Here is a tiny trained network, its code and every weight. The questions are about switching its units off for an input and a target symbol, where a switched-off unit gives its printed mean instead of its output.

import numpy as np


def w(rows, s, z=0):
    codes = np.array(rows[::2]) - 128.0
    scale = np.full(codes.shape[1], s)
    scale[-1] = z or s
    return codes * scale


def norm(h):
    return h / np.sqrt((h * h).mean(-1, keepdims=True) + 1e-5)


def f(y):
    return np.maximum(y, 0)


def softmax(a):
    e = np.exp(a - a.max(-1, keepdims=True))
    return e / e.sum(-1, keepdims=True)


def log_softmax(a):
    a = a - a.max(-1, keepdims=True)
    return a - np.log(np.exp(a).sum(-1, keepdims=True))


def net(x, mask):
    ids = ['αβεηθλμξπστφψ'.index(c) for c in x.split()]
    T = len(ids)
    res = E[ids] + P[:T]
    u = 0
    for l in range(2):
        r = norm(res)
        for j in range(2):
            rows = slice(3 * j, 3 * j + 3)
            q, k, v = (r @ M[l][rows].T for M in (Q, K, V))
            z = softmax(np.where(np.tri(T) > 0, q @ k.T / 3**0.5, -1e9)) @ v
            o = O[l][rows]
            res = res + np.where(mask[u + j], z, o[:, -1]) @ o[:, :-1]
        u += 2
        y = f(norm(res) @ A[l][:, :-1].T + A[l][:, -1])
        res = res + np.where(mask[u : u + 8], y, B[l][:, -1]) @ B[l][:, :-1]
        u += 8
    return log_softmax(norm(res)[-1] @ U[:, :-1].T + U[:, -1])


Q, K, V, O, A, B = {}, {}, {}, {}, {}, {}
E = w([
[112,173,113],'α',
[88,102,145],'β',
[191,92,134],'ε',
[202,181,146],'η',
[196,10,118],'θ',
[242,118,63],'λ',
[247,55,190],'μ',
[85,104,91],'ξ',
[2,63,78],'π',
[127,158,124],'σ',
[140,119,184],'τ',
[101,131,183],'φ',
[107,63,228],'ψ',
],0.019)
P = w([
[165,11,139],'0',
[159,3,132],'1',
[154,7,131],'2',
[150,6,136],'3',
[146,4,136],'4',
[146,5,135],'5',
],0.004)
Q[0] = w([
[104,128,182],'L0H1',
[86,4,134],'L0H1',
[150,101,35],'L0H1',
[102,77,203],'L0H2',
[163,221,141],'L0H2',
[188,101,107],'L0H2',
],0.012)
K[0] = w([
[27,103,190],'L0H1',
[150,100,254],'L0H1',
[51,147,142],'L0H1',
[215,40,249],'L0H2',
[226,231,73],'L0H2',
[147,49,97],'L0H2',
],0.0069)
V[0] = w([
[75,175,172],'L0H1',
[226,186,118],'L0H1',
[86,165,192],'L0H1',
[110,100,130],'L0H2',
[132,2,115],'L0H2',
[102,176,70],'L0H2',
],0.0076)
O[0] = w([
[26,188,14,92],'L0H1',
[102,109,119,76],'L0H1',
[150,204,194,110],'L0H1',
[99,38,128,159],'L0H2',
[80,252,74,255],'L0H2',
[126,21,111,71],'L0H2',
],0.0045,0.0055)
A[0] = w([
[153,65,154,121],'L0N1',
[117,166,5,166],'L0N2',
[164,6,106,41],'L0N3',
[214,135,151,164],'L0N4',
[145,43,161,33],'L0N5',
[88,126,190,82],'L0N6',
[170,10,130,2],'L0N7',
[122,122,50,129],'L0N8',
],0.011,0.0065)
B[0] = w([
[75,162,183,204],'L0N1',
[165,93,111,243],'L0N2',
[85,96,2,221],'L0N3',
[174,70,164,253],'L0N4',
[140,74,71,167],'L0N5',
[118,207,48,175],'L0N6',
[106,102,88,191],'L0N7',
[193,113,94,211],'L0N8',
],0.011,0.0047)
Q[1] = w([
[166,199,134],'L1H1',
[144,143,107],'L1H1',
[219,120,103],'L1H1',
[79,126,129],'L1H2',
[105,130,148],'L1H2',
[252,91,150],'L1H2',
],0.014)
K[1] = w([
[246,170,127],'L1H1',
[133,88,107],'L1H1',
[191,69,9],'L1H1',
[131,136,199],'L1H2',
[95,127,137],'L1H2',
[166,75,90],'L1H2',
],0.012)
V[1] = w([
[69,150,92],'L1H1',
[130,122,146],'L1H1',
[150,87,42],'L1H1',
[3,138,178],'L1H2',
[72,154,115],'L1H2',
[160,178,110],'L1H2',
],0.012)
O[1] = w([
[98,43,253,146],'L1H1',
[154,160,236,117],'L1H1',
[175,173,175,254],'L1H1',
[155,173,157,63],'L1H2',
[29,91,5,106],'L1H2',
[158,181,163,95],'L1H2',
],0.0062)
A[1] = w([
[197,78,123,255],'L1N1',
[172,100,185,113],'L1N2',
[63,120,130,162],'L1N3',
[136,193,183,169],'L1N4',
[117,119,238,30],'L1N5',
[105,249,53,75],'L1N6',
[137,114,22,115],'L1N7',
[137,162,180,163],'L1N8',
],0.018,0.0043)
B[1] = w([
[97,141,188,249],'L1N1',
[33,226,123,167],'L1N2',
[170,168,184,174],'L1N3',
[53,89,38,157],'L1N4',
[225,160,19,150],'L1N5',
[125,76,156,154],'L1N6',
[189,185,151,221],'L1N7',
[71,127,2,151],'L1N8',
],0.0091,0.013)
U = w([
[137,111,126,35],'α',
[60,166,197,59],'β',
[127,241,135,57],'ε',
[130,70,189,152],'η',
[160,3,91,130],'θ',
[248,128,132,156],'λ',
[76,7,152,104],'μ',
[145,89,140,108],'ξ',
[182,88,33,55],'π',
[42,106,120,212],'σ',
[84,134,59,222],'τ',
[162,162,164,254],'φ',
[138,153,59,117],'ψ',
],0.018,0.0057)

Each question gives the input, a string of symbols that net reads in full, and the target symbol t.
The units are the heads (3 rows each of Q, K, V and O) and the neurons (one row each of A and B). Each row of codes is followed by its name. A weight is (code - 128) times the scale printed after its matrix; where a second scale follows, it is the last column's (O, A, B and U).
mask holds one flag per unit, layer by layer, with each layer's heads first. A switched-off unit (its flag False) gives its mean, the last column of its rows in O or B, instead of its output. The means were averaged over made-up inputs and are rounded, as every weight is.
A unit's drop is (log p(t) with every unit on - log p(t) with that unit switched off) / (log p(t) with every unit on - log p(t) with every unit switched off).
The circuit of an input: a set's keep is (log p(t) with only the set's units on - log p(t) with every unit switched off) / (log p(t) with every unit on - log p(t) with every unit switched off). Starting from the 12 units with the biggest drops (on a tie, the unit counted first), units are removed one at a time, each time the one whose removal leaves the highest keep (on an exact tie, the one counted first), for as long as the keep stays at least 0.8.
units of the circuit, in order: the units of the circuit, biggest drop first
k most important neurons: the k neurons with the biggest drops, biggest first
k most important neurons of layer l: the k neurons of layer l with the biggest drops, biggest first
which heads matter: for each layer, one digit per head in row order, 1 if its drop is at least 0.15 and else 0, layers parted by /
drop when u is switched off: that unit's drop, to one decimal
input α λ β η β π, target μ: 2 most important neurons of layer 0 -> L0N6, L0N1
input τ π τ η β, target φ: which heads matter -> 00 / 10
input θ ξ φ α, target π: units of the circuit, in order -> L0H2, L0N3
input λ ξ σ ε, target θ: 2 most important neurons -> L0N3, L0N7
input η ξ θ μ, target η: 2 most important neurons of layer 1 -> L1N7, L1N2
input ε ξ π ξ τ π, target η: which heads matter -> 00 / 01
input ξ π η λ φ, target σ: 3 most important neurons -> L0N6, L0N3, L1N6
input ξ λ τ ε, target η: 2 most important neurons -> L0N4, L1N1
input τ η η ξ, target φ: 2 most important neurons -> L0N3, L1N1
input ξ τ β, target φ: 3 most important neurons -> L0N1, L1N6, L1N2
input ε ε η, target ε: 3 most important neurons -> L1N2, L0N4, L1N8
input η η β ξ α, target π: 3 most important neurons of layer 0 -> L0N3, L0N7, L0N4
input μ ε λ α θ η, target ε: 3 most important neurons of layer 1 -> L1N2, L1N8, L1N5
input ξ τ φ β η σ, target θ: 2 most important neurons of layer 0 -> L0N3, L0N5
input π β π π β ε, target μ: 2 most important neurons -> L0N4, L0N3
input ξ α ξ ξ τ ε, target η: 3 most important neurons of layer 0 -> L0N4, L0N3, L0N1
input τ θ π, target η: most important neuron of layer 0 -> L0N6
input η μ η π π ε, target μ: most important neuron of layer 1 -> L1N3
input μ π φ η π φ, target σ: 2 most important neurons of layer 0 -> L0N6, L0N3
input θ ε π η π ξ, target λ: drop when L1N7 is switched off -> 0.3
input ξ θ ξ μ σ, target θ: drop when L0H2 is switched off -> 1.0
input τ τ ξ, target φ: drop when L1N1 is switched off -> 0.2
input ξ λ η η π, target μ: drop when L1N2 is switched off -> 0.1
